Each row has a class, written after it.
[281,223,-120,457,-97,-62,-187,545,-266,-432,-32,95,122,199,-163,-326,-131,94,107,-225,180,-32,-36,-170,-61,-106,-165,35,153,73,-83,-70,392,-281] -> K848
[330,416,-305,-33,191,-32,-229,308,-89,-234,190,125,57,198,-225,-338,93,37,229,-348,312,86,-93,148,282,35,-126,-54,328,329,-124,107,405,-16] -> K183
[419,22,99,-144,131,-197,57,124,-149,-323,-178,-170,188,3,372,274,-71,333,-216,608,-224,221,-162,-345,119,-112,-229,34,-335,-352,-121,66,-690,-518] -> K406
[125,-89,-153,-30,4,55,-45,-96,28,14,-100,-15,29,44,66,-125,251,-30,98,-89,106,216,-52,24,84,-1,16,-58,-60,-30,34,-101,63,132] -> K582
[94,-117,97,60,4,-92,60,137,-211,-212,-147,-86,146,-11,331,276,55,205,-11,224,-188,149,-94,-248,-62,-184,46,-46,-351,-194,66,-8,-322,-284] -> K582
[-222,-400,85,20,-43,149,-54,-214,8,233,-112,-82,-14,28,175,144,200,186,-8,124,-20,168,134,-112,-143,147,79,3,-90,-252,399,-240,-279,-110] -> K582
[206,-57,143,494,-185,-40,-116,263,-162,-326,-196,49,240,195,-39,113,-237,262,150,5,60,-43,-135,-276,-254,0,-46,85,-120,-80,-119,-148,107,89] -> K406
[-101,-35,90,-58,-34,67,65,-28,128,146,-142,61,-80,-78,20,25,37,-106,231,-228,3,93,90,144,-197,28,112,-82,-125,-55,236,-102,43,336] -> K848
[15,209,-45,295,29,86,-255,349,-166,-69,135,176,-46,113,-278,-271,38,90,349,-488,409,-74,244,65,-222,69,-60,4,300,181,360,-148,444,-115] -> K848
[245,186,38,108,-114,-50,17,217,196,-217,-235,44,117,243,-138,-113,-516,72,-31,78,-54,69,-254,-52,18,203,-185,79,132,-9,-379,42,-106,277] -> K848
[466,-31,-7,-53,35,-42,-10,-266,124,-26,-266,-68,133,157,126,85,-63,298,41,296,133,356,-55,-114,0,122,-215,29,-136,-224,-43,-103,-280,249] -> K246
[309,162,-89,-227,272,-6,-110,-161,-1,122,26,12,-32,6,117,72,269,228,276,-126,339,295,214,125,-16,-24,-134,-93,-14,58,336,-43,6,112] -> K10
[221,-134,-53,72,-105,180,-32,-350,263,144,-287,37,94,134,-148,49,-12,77,298,-103,215,144,-58,87,-107,313,-82,-17,-20,-43,-56,-242,148,727] -> K406
[-106,-86,83,260,-216,32,-22,340,-140,-118,-214,-71,-34,70,148,-211,-199,67,-188,97,-169,100,125,-270,-292,-44,-94,78,4,-326,275,-154,-251,-493] -> K62
[-347,-256,260,353,-206,161,-89,179,-117,92,-157,2,-26,27,33,127,-183,174,67,-49,-45,-89,252,-199,-517,118,75,57,-7,-243,528,-258,-107,-222] -> K582
[133,285,3,479,-48,37,-315,526,-193,-290,9,135,55,243,-281,-346,-278,171,156,-315,348,-76,126,-102,-226,110,-228,128,378,71,141,-133,439,-250] -> K848
[-370,-295,-38,-211,-68,75,219,-16,74,155,-100,-60,-84,-128,205,63,218,-212,-139,-11,-408,43,-84,40,139,-79,241,-153,-203,-123,97,19,-280,-59] -> K924
[120,-204,-47,321,-300,-45,32,235,-63,-372,-304,-61,265,247,86,-126,-222,14,-352,342,-391,55,-521,-380,245,11,19,93,-56,-185,-614,-20,-232,-194] -> K501
[451,109,-1,398,-151,18,-265,147,1,-213,-237,37,184,376,-206,-201,-396,380,39,105,296,112,-47,-209,-158,282,-346,179,311,-105,-93,-194,53,35] -> K406
[-263,-137,172,243,-68,67,-64,218,-160,-2,-41,28,-27,49,49,69,-61,181,-8,2,-86,-61,167,-203,-306,43,29,46,5,-189,353,-159,-160,-344] -> K501
[28,110,-29,80,44,41,-127,176,-38,-40,91,132,55,131,-203,16,-52,194,174,-171,151,-66,54,12,-24,134,6,6,236,169,93,4,131,8] -> K183
[53,-151,-127,-185,1,71,78,-241,285,135,-122,32,87,153,-58,48,10,66,-97,188,-127,145,-268,47,326,233,35,-13,86,-14,-301,22,-255,343] -> K924
[257,-192,-346,-64,-211,-11,161,-168,210,-146,-277,10,209,82,34,-274,228,-367,-123,68,-235,185,-601,60,574,-64,179,-107,-212,46,-744,46,133,456] -> K246
[222,295,147,213,119,-20,-231,237,-57,-89,97,184,99,263,-300,106,-395,501,222,9,339,-101,146,-82,-245,267,-204,141,348,91,138,-39,22,-48] -> K429
[157,240,55,395,-97,-61,-166,494,-200,-385,-47,147,221,194,-204,-62,-376,186,51,-79,-16,-176,-173,-196,-87,9,-67,69,183,94,-219,37,239,-147] -> K183
[326,211,-199,-377,280,-22,-69,-168,153,108,77,20,-6,66,-1,-24,175,109,178,-36,256,279,15,223,243,74,-115,-80,91,164,1,91,-16,234] -> K582
[-190,-216,-93,-188,-50,10,105,51,59,92,-22,-20,-22,-30,136,-29,190,-110,-122,51,-314,94,-130,25,254,-50,216,-96,-89,-32,-52,20,-216,-127] -> K848
[310,157,-92,-66,13,-194,172,191,16,-433,-134,30,259,110,71,187,-131,5,-32,172,-283,51,-546,-50,359,-122,19,-86,-227,126,-660,246,-108,161] -> K924
[183,173,-57,-358,216,-78,74,-56,121,63,108,41,47,-26,16,290,81,112,212,13,-14,105,-68,171,215,-4,57,-110,-70,159,-107,179,-140,259] -> K848
[-229,-12,-152,-107,79,282,-106,-84,251,379,144,221,-170,146,-495,-208,-42,6,258,-443,264,-147,203,281,75,478,20,-4,529,268,177,-121,290,428] -> K406
[120,-10,188,537,-275,-17,-77,344,-144,-296,-347,24,154,187,-17,-104,-393,212,-7,50,18,23,-9,-334,-406,25,-179,147,-26,-292,64,-188,-3,-124] -> K246
[418,-117,-220,-274,157,99,-32,-680,314,207,-63,43,224,183,-108,259,297,217,294,92,240,281,-273,174,388,363,30,-75,-8,142,-378,-60,6,868] -> K669
[97,125,-38,134,91,-103,-65,294,-273,-269,160,29,80,73,25,64,72,199,97,-21,36,-40,-10,-136,-6,-133,-6,-29,-62,88,44,39,41,-390] -> K429
[228,42,-213,-118,99,71,-33,-216,207,63,32,169,149,206,-250,12,71,127,197,-85,154,54,-229,145,356,255,33,-57,165,250,-287,46,111,503] -> K246
[-303,85,61,-249,189,-37,9,294,-153,106,206,-24,-212,-140,215,116,114,82,-7,-46,-135,6,325,21,-116,-149,50,-84,-26,-18,534,70,-279,-624] -> K501
[97,191,-29,79,174,108,-363,122,-22,142,196,177,-4,268,-345,-97,-144,446,188,-137,490,-49,298,49,-94,344,-226,130,605,166,382,-107,138,-182] -> K357
[190,452,-25,-127,307,-167,-131,467,-329,-199,248,43,-85,-41,134,37,89,205,285,-256,209,106,271,57,-146,-292,-116,-77,4,152,431,134,56,-452] -> K183
[338,21,-106,20,140,-117,4,-16,-241,-216,45,-19,158,6,214,243,277,191,198,27,113,171,-108,-111,141,-215,-6,-70,-275,49,-86,17,25,-67] -> K669
[29,-36,137,467,-169,25,-165,290,-165,-148,-97,104,126,197,-125,-9,-235,339,58,9,109,-74,99,-250,-286,108,-28,111,151,-102,151,-181,72,-184] -> K669
[312,283,-171,178,90,-77,-163,312,-215,-324,84,52,85,176,-98,-215,29,164,153,-214,271,81,-10,-74,31,-66,-187,-6,143,148,7,26,268,-179] -> K183
[-391,-205,-70,183,-409,107,200,339,41,-81,-253,-6,-30,-80,38,-311,37,-549,-107,-260,-478,-88,-278,16,52,-147,315,-128,-167,-73,-234,-29,137,82] -> K10
[-39,-208,3,23,-17,86,-65,-86,-48,117,-56,-58,33,71,147,75,81,269,-99,208,-30,148,117,-183,-54,77,-27,39,23,-191,271,-144,-327,-315] -> K62
[-182,-61,-77,-17,-78,66,87,81,101,38,12,112,19,62,-154,-75,2,-127,11,-98,-193,-104,-193,78,179,101,194,-54,74,97,-205,41,41,157] -> K429
[-200,127,10,244,-147,-54,32,643,-220,-334,7,110,67,10,-59,-136,-139,-215,-45,-209,-316,-254,-232,-89,63,-210,170,-33,8,120,-220,143,147,-329] -> K501
[199,332,-50,-3,54,-48,-96,298,71,-140,5,134,11,155,-196,-147,-236,65,172,-202,140,32,-24,120,-1,77,-97,-4,220,181,-26,100,159,168] -> K183
[-34,240,-97,-307,235,164,-165,-128,323,386,190,195,-219,95,-373,-140,-4,19,394,-429,480,14,321,465,-70,378,-90,-32,447,301,392,-44,258,484] -> K357
[154,145,-218,-427,317,-147,90,48,-128,-112,202,-36,14,-83,248,138,400,-11,26,45,-161,159,-146,77,441,-246,82,-184,-201,161,-132,247,-193,-250] -> K501
[-211,-211,-253,-397,205,274,-13,-523,299,567,192,83,-200,-14,-191,15,429,-43,277,-297,231,72,237,370,178,317,91,-151,189,198,329,-133,149,485] -> K357
[41,-51,-53,208,-229,-62,77,306,-81,-303,-247,-38,113,110,166,-228,-99,-105,-177,81,-274,131,-309,-194,75,-143,-5,14,-159,-183,-260,-19,-118,-193] -> K246
[229,113,-69,85,-58,18,-10,54,76,-94,-141,56,95,117,-58,-34,-77,56,190,-126,137,103,-93,21,-30,77,-60,-22,9,50,-108,-41,96,311] -> K669
[145,-74,47,330,-117,-67,-75,283,-222,-295,-102,-12,153,163,124,9,-133,282,-140,240,-100,75,-64,-348,-76,-104,-64,89,-52,-167,-16,-82,-198,-442] -> K62
[17,-31,-92,-99,59,2,-16,81,-39,-53,20,37,93,-2,35,77,188,-12,105,-76,-45,23,-144,50,196,-53,143,-96,-70,113,-71,49,45,11] -> K582
[253,-95,23,670,-318,80,-239,278,-87,-303,-355,13,185,421,-141,-375,-433,319,-165,167,177,106,-72,-428,-260,240,-340,261,289,-288,-87,-321,21,-211] -> K357
[-38,-272,-219,-12,-212,40,126,7,88,-96,-178,-35,164,90,37,-116,144,-199,-193,97,-338,44,-453,-60,430,8,151,-67,-67,-22,-445,38,-70,50] -> K357
[58,382,-12,-28,63,-195,7,724,-268,-368,50,-4,-74,-36,174,-157,-188,-38,-45,-132,-169,-20,48,-36,-31,-324,-86,-50,-27,44,126,203,-62,-619] -> K406
[132,-148,21,41,-106,-29,92,-8,-6,-143,-232,-45,218,44,118,174,-2,69,-45,194,-232,85,-255,-153,98,-31,106,-57,-221,-107,-259,25,-176,123] -> K582
[-411,-151,170,485,-319,50,-21,666,-369,-146,-172,-49,-131,5,162,-364,-226,43,-260,-82,-247,-38,345,-398,-490,-166,2,70,38,-342,518,-227,-102,-899] -> K669
[376,36,-21,299,-86,-164,-33,294,-304,-497,-194,-131,204,138,302,-63,-2,154,-99,220,-75,212,-194,-319,-25,-250,-130,3,-288,-195,-138,-38,-102,-442] -> K429
[-269,-338,10,401,-281,86,-13,251,-207,-115,-131,-43,36,83,86,-170,37,16,-209,52,-225,-55,-8,-296,-121,-51,104,32,-48,-220,122,-209,-28,-495] -> K429
[160,242,184,235,69,-40,-208,352,-173,-116,-28,39,-39,95,19,0,-224,384,184,-71,330,99,399,-130,-490,19,-268,96,132,-133,551,-148,-36,-371] -> K848
[-27,-126,-93,26,-192,117,72,-74,265,72,-256,82,48,114,-96,-202,-38,-172,13,-88,-62,92,-224,98,79,146,57,-21,37,-13,-192,-93,68,432] -> K357
[250,119,-102,-73,30,41,-59,-43,201,21,-131,33,18,188,-83,-128,-111,103,57,27,123,200,-36,50,59,198,-138,15,155,27,-110,-35,-59,255] -> K501
[125,390,22,169,74,-179,-72,625,-290,-372,74,87,-16,33,-1,-120,-178,76,125,-222,40,-59,100,-61,-164,-245,-103,-39,4,132,151,128,176,-402] -> K10
[-436,-94,24,653,-402,151,-72,628,-273,-206,49,161,-22,-1,-249,-275,-78,-265,110,-448,-114,-423,54,-132,-336,-85,249,-14,96,69,71,-196,454,-290] -> K669
[10,61,147,13,89,-2,-167,155,-51,81,45,38,-19,149,-11,114,-224,458,4,194,112,80,243,-144,-238,198,-135,127,242,-139,372,-74,-361,-337] -> K183
[185,288,-25,-188,295,-154,-28,281,-234,-192,150,-62,-99,-77,289,73,143,164,133,-39,107,206,245,-15,-87,-272,-170,-71,-169,-2,397,98,-196,-496] -> K62
[108,-495,-147,-31,-362,102,146,-502,400,199,-480,-57,122,66,72,-198,172,-292,-220,226,-260,249,-376,54,245,98,192,-58,-195,-237,-474,-210,8,675] -> K429
[223,-22,-76,-16,-42,-53,38,54,-20,-167,-215,-89,104,35,205,-36,65,-18,-35,73,-70,224,-159,-72,89,-123,-36,-53,-184,-100,-107,17,-98,8] -> K582
[75,516,109,-152,363,43,-309,201,110,161,247,277,-168,117,-453,-77,-170,313,438,-390,649,-106,483,331,-252,363,-226,42,554,323,633,9,247,31] -> K501
[496,305,-243,-216,139,-182,75,79,76,-301,-43,73,171,161,2,-114,-30,1,23,86,-24,199,-412,70,451,-42,-104,-67,-49,166,-536,240,-74,191] -> K246
[199,244,-81,-504,320,-37,23,-163,221,179,78,63,-94,-20,52,113,146,41,286,-124,196,246,86,346,112,52,-55,-122,-8,156,166,111,-83,368] -> K357
[-411,-153,142,361,-186,26,-47,580,-341,-189,-33,-11,-56,-10,138,-86,-115,29,-163,-56,-244,-186,174,-280,-343,-155,30,40,-23,-195,428,-123,-109,-821] -> K357
[127,147,51,191,-24,-46,-122,318,-147,-149,-80,8,-35,139,32,-187,-232,258,-58,31,86,77,201,-169,-253,14,-220,73,143,-152,301,-88,-121,-400] -> K406
[195,-15,90,-103,151,-54,-80,-133,-107,71,-56,-180,-33,-13,399,281,109,398,93,271,182,361,309,-128,-342,-71,-218,2,-234,-267,530,-137,-428,-319] -> K582
[378,-161,-181,-118,-107,48,55,-354,357,2,-367,-81,145,269,30,-115,-69,28,-137,316,-67,369,-397,-32,343,281,-109,36,6,-127,-531,-74,-259,521] -> K501
[182,78,-94,186,-94,-44,-48,300,-120,-260,-123,-32,66,178,35,-253,-141,120,-135,82,-52,142,-75,-211,2,-24,-167,42,81,-106,-63,-22,-103,-314] -> K183
